Below are the code and all the weights of a small trained network. Each question names an input and a target symbol and asks about switching units off, where a switched-off unit gives its printed mean instead of its output.

import numpy as np


def w(rows, s, z=0):
    codes = np.array(rows[::2]) - 128.0
    scale = np.full(codes.shape[1], s)
    scale[-1] = z or s
    return codes * scale


def f(y):
    return y / 2 * (1 + np.tanh(0.7978845608 * (y + 0.044715 * y**3)))


def softmax(a):
    e = np.exp(a - a.max(-1, keepdims=True))
    return e / e.sum(-1, keepdims=True)


def log_softmax(a):
    a = a - a.max(-1, keepdims=True)
    return a - np.log(np.exp(a).sum(-1, keepdims=True))


def net(x, mask):
    ids = ['ΓΣΦΨαβδζηθλμπτω'.index(c) for c in x.split()]
    T = len(ids)
    res = E[ids] + P[:T]
    u = 0
    for l in range(3):
        q, k, v = (res @ M[l].T for M in (Q, K, V))
        z = softmax(np.where(np.tri(T) > 0, q @ k.T / 2**0.5, -1e9)) @ v
        res = res + np.where(mask[u], z, O[l][:, -1]) @ O[l][:, :-1]
        u += 1
        y = f(res @ A[l][:, :-1].T + A[l][:, -1])
        res = res + np.where(mask[u : u + 8], y, B[l][:, -1]) @ B[l][:, :-1]
        u += 8
    return log_softmax(res[-1] @ U[:, :-1].T + U[:, -1])


Q, K, V, O, A, B = {}, {}, {}, {}, {}, {}
E = w([
[3,159,195],'Γ',
[112,60,114],'Σ',
[86,105,102],'Φ',
[155,80,95],'Ψ',
[154,93,161],'α',
[116,145,70],'β',
[104,41,120],'δ',
[99,158,94],'ζ',
[113,26,113],'η',
[99,197,32],'θ',
[122,213,137],'λ',
[110,102,92],'μ',
[111,154,57],'π',
[125,93,53],'τ',
[140,158,97],'ω',
],0.022)
P = w([
[242,33,158],'0',
[134,2,106],'1',
[99,1,91],'2',
[80,7,83],'3',
[129,17,142],'4',
[116,22,139],'5',
[142,39,160],'6',
[163,48,180],'7',
[180,45,183],'8',
[176,59,188],'9',
[170,56,188],'10',
[168,65,186],'11',
[169,58,182],'12',
[180,62,171],'13',
],0.0041)
Q[0] = w([
[168,218,255],'0.h0',
[104,95,74],'0.h0',
],0.0059)
K[0] = w([
[238,217,75],'0.h0',
[72,255,130],'0.h0',
],0.008)
V[0] = w([
[15,204,174],'0.h0',
[137,2,236],'0.h0',
],0.0093)
O[0] = w([
[116,215,229,55],'0.h0',
[191,105,253,254],'0.h0',
],0.0078,0.0044)
A[0] = w([
[81,186,168,87],'0.n0',
[106,248,133,252],'0.n1',
[77,172,185,65],'0.n2',
[60,110,129,207],'0.n3',
[88,62,106,136],'0.n4',
[122,166,155,46],'0.n5',
[186,106,125,175],'0.n6',
[172,200,112,22],'0.n7',
],0.012,0.0036)
B[0] = w([
[160,132,45,156],'0.n0',
[148,64,240,197],'0.n1',
[140,94,38,159],'0.n2',
[220,145,191,164],'0.n3',
[254,130,109,254],'0.n4',
[134,138,52,129],'0.n5',
[98,125,20,218],'0.n6',
[129,178,43,133],'0.n7',
],0.0059,0.0074)
Q[1] = w([
[119,209,126],'1.h0',
[162,255,63],'1.h0',
],0.0043)
K[1] = w([
[1,223,95],'1.h0',
[103,146,92],'1.h0',
],0.0045)
V[1] = w([
[134,158,179],'1.h0',
[2,126,115],'1.h0',
],0.0099)
O[1] = w([
[149,254,97,56],'1.h0',
[147,16,143,1],'1.h0',
],0.0083,0.013)
A[1] = w([
[138,125,154,4],'1.n0',
[92,129,89,143],'1.n1',
[223,206,109,195],'1.n2',
[159,72,169,162],'1.n3',
[7,59,148,231],'1.n4',
[154,134,148,95],'1.n5',
[197,127,78,217],'1.n6',
[49,155,33,147],'1.n7',
],0.011,0.004)
B[1] = w([
[131,145,42,114],'1.n0',
[89,113,111,139],'1.n1',
[85,65,128,176],'1.n2',
[171,254,176,183],'1.n3',
[81,197,132,136],'1.n4',
[111,177,122,126],'1.n5',
[122,79,179,254],'1.n6',
[60,75,123,155],'1.n7',
],0.0083,0.0094)
Q[2] = w([
[66,201,109],'2.h0',
[70,253,210],'2.h0',
],0.0052)
K[2] = w([
[115,143,1],'2.h0',
[242,149,90],'2.h0',
],0.006)
V[2] = w([
[153,2,201],'2.h0',
[193,152,57],'2.h0',
],0.009)
O[2] = w([
[166,239,3,253],'2.h0',
[161,25,125,126],'2.h0',
],0.0056,0.012)
A[2] = w([
[216,2,102,1],'2.n0',
[167,60,202,200],'2.n1',
[56,130,191,79],'2.n2',
[52,222,121,124],'2.n3',
[193,155,91,78],'2.n4',
[204,134,241,70],'2.n5',
[87,81,101,149],'2.n6',
[14,228,94,150],'2.n7',
],0.0088,0.007)
B[2] = w([
[93,82,173,254],'2.n0',
[103,159,148,180],'2.n1',
[115,118,112,119],'2.n2',
[107,34,129,181],'2.n3',
[206,67,213,181],'2.n4',
[91,140,184,147],'2.n5',
[69,182,55,165],'2.n6',
[14,82,254,209],'2.n7',
],0.0084,0.007)
U = w([
[138,181,122,148],'Γ',
[195,95,126,43],'Σ',
[165,176,83,255],'Φ',
[158,5,132,141],'Ψ',
[192,139,93,128],'α',
[126,124,42,89],'β',
[204,103,154,57],'δ',
[116,72,118,43],'ζ',
[165,72,184,142],'η',
[83,66,92,21],'θ',
[110,64,180,197],'λ',
[187,125,46,205],'μ',
[114,106,49,89],'π',
[141,46,61,143],'τ',
[132,124,51,88],'ω',
],0.012,0.0069)

Each question gives the input, a string of symbols that net reads in full, and the target symbol t.
The units are the heads (2 rows each of Q, K, V and O) and the neurons (one row each of A and B). Each row of codes is followed by its name. A weight is (code - 128) times the scale printed after its matrix; where a second scale follows, it is the last column's (O, A, B and U).
mask holds one flag per unit, layer by layer, with each layer's heads first. A switched-off unit (its flag False) gives its mean, the last column of its rows in O or B, instead of its output. The means were averaged over made-up inputs and are rounded, as every weight is.
A unit's drop is (log p(t) with every unit on - log p(t) with that unit switched off) / (log p(t) with every unit on - log p(t) with every unit switched off).
The circuit of an input: a set's keep is (log p(t) with only the set's units on - log p(t) with every unit switched off) / (log p(t) with every unit on - log p(t) with every unit switched off). Starting from the 12 units with the biggest drops (on a tie, the unit counted first), units are removed one at a time, each time the one whose removal leaves the highest keep (on an exact tie, the one counted first), for as long as the keep stays at least 0.8.
circuit, biggest first: the units of the circuit, biggest drop first
unit that matters most: the unit with the biggest drop
k most important neurons: the k neurons with the biggest drops, biggest first
top k neurons in layer l: the k neurons of layer l with the biggest drops, biggest first
input λ τ Ψ Ψ π τ Ψ η, target η: 2 most important neurons -> [0.n4; 1.n3]
input τ Ψ τ θ, target θ: circuit, biggest first -> [2.n7; 0.h0]
input δ λ Ψ Ψ τ Φ ζ Ψ μ τ Φ θ, target θ: unit that matters most -> 0.n4
input η Ψ τ τ μ, target μ: circuit, biggest first -> [2.h0; 0.h0]
input μ δ δ μ τ λ Γ α λ π, target λ: circuit, biggest first -> [0.h0; 2.n7]
input τ τ Ψ Ψ Ψ τ Σ θ τ Γ η, target λ: 3 most important neurons -> [2.n7; 1.n4; 0.n4]
input τ τ Ψ δ Σ ω μ τ μ τ τ Γ π, target λ: circuit, biggest first -> [0.n4; 2.n7; 0.h0]
input Γ μ λ Ψ τ τ Ψ δ τ ζ, target λ: top 2 neurons in layer 0 -> [0.n1; 0.n6]
input τ Ψ Ψ θ Γ θ ω, target λ: 2 most important neurons -> [0.n4; 2.n7]
input Σ τ θ τ Φ Ψ Ψ Γ Ψ η β, target λ: circuit, biggest first -> [0.n4; 0.h0; 2.n7]
input Ψ Ψ θ θ λ ζ Ψ Γ μ, target λ: circuit, biggest first -> [0.h0; 0.n4]
input Ψ Ψ δ, target δ: circuit, biggest first -> [0.n4; 1.n3; 0.h0]
input π η Ψ Ψ η μ, target μ: 3 most important neurons -> [2.n7; 1.n6; 0.n4]
input Ψ τ Γ ω Ψ τ β, target λ: circuit, biggest first -> [0.h0; 2.n7]
input τ Ψ Ψ Γ μ Ψ λ η, target λ: 4 most important neurons -> [2.n7; 0.n4; 1.n6; 1.n4]
input Ψ τ ω θ Ψ, target τ: most important neuron -> [0.n4]
input Ψ Ψ τ Ψ α θ τ τ τ β μ τ λ, target λ: circuit, biggest first -> [0.n4; 2.n7]
input Σ δ η, target η: circuit, biggest first -> [1.n3; 0.h0]
input λ δ Γ Ψ λ π Ψ η Ψ Φ Ψ ζ, target λ: circuit, biggest first -> [2.n7; 0.n4]
input Ψ Ψ μ η Γ Ψ Ψ δ Ψ Ψ α θ, target λ: circuit, biggest first -> [2.n7]
input Φ τ η Ψ λ, target λ: top 3 neurons in layer 2 -> [2.n7; 2.n3; 2.n6]
input Ψ τ Ψ Ψ Ψ Ψ τ θ Γ μ, target λ: 4 most important neurons -> [2.n7; 0.n4; 1.n4; 1.n6]
input Γ Ψ δ Ψ Ψ η ζ Ψ τ, target λ: top 2 neurons in layer 1 -> [1.n2; 1.n5]
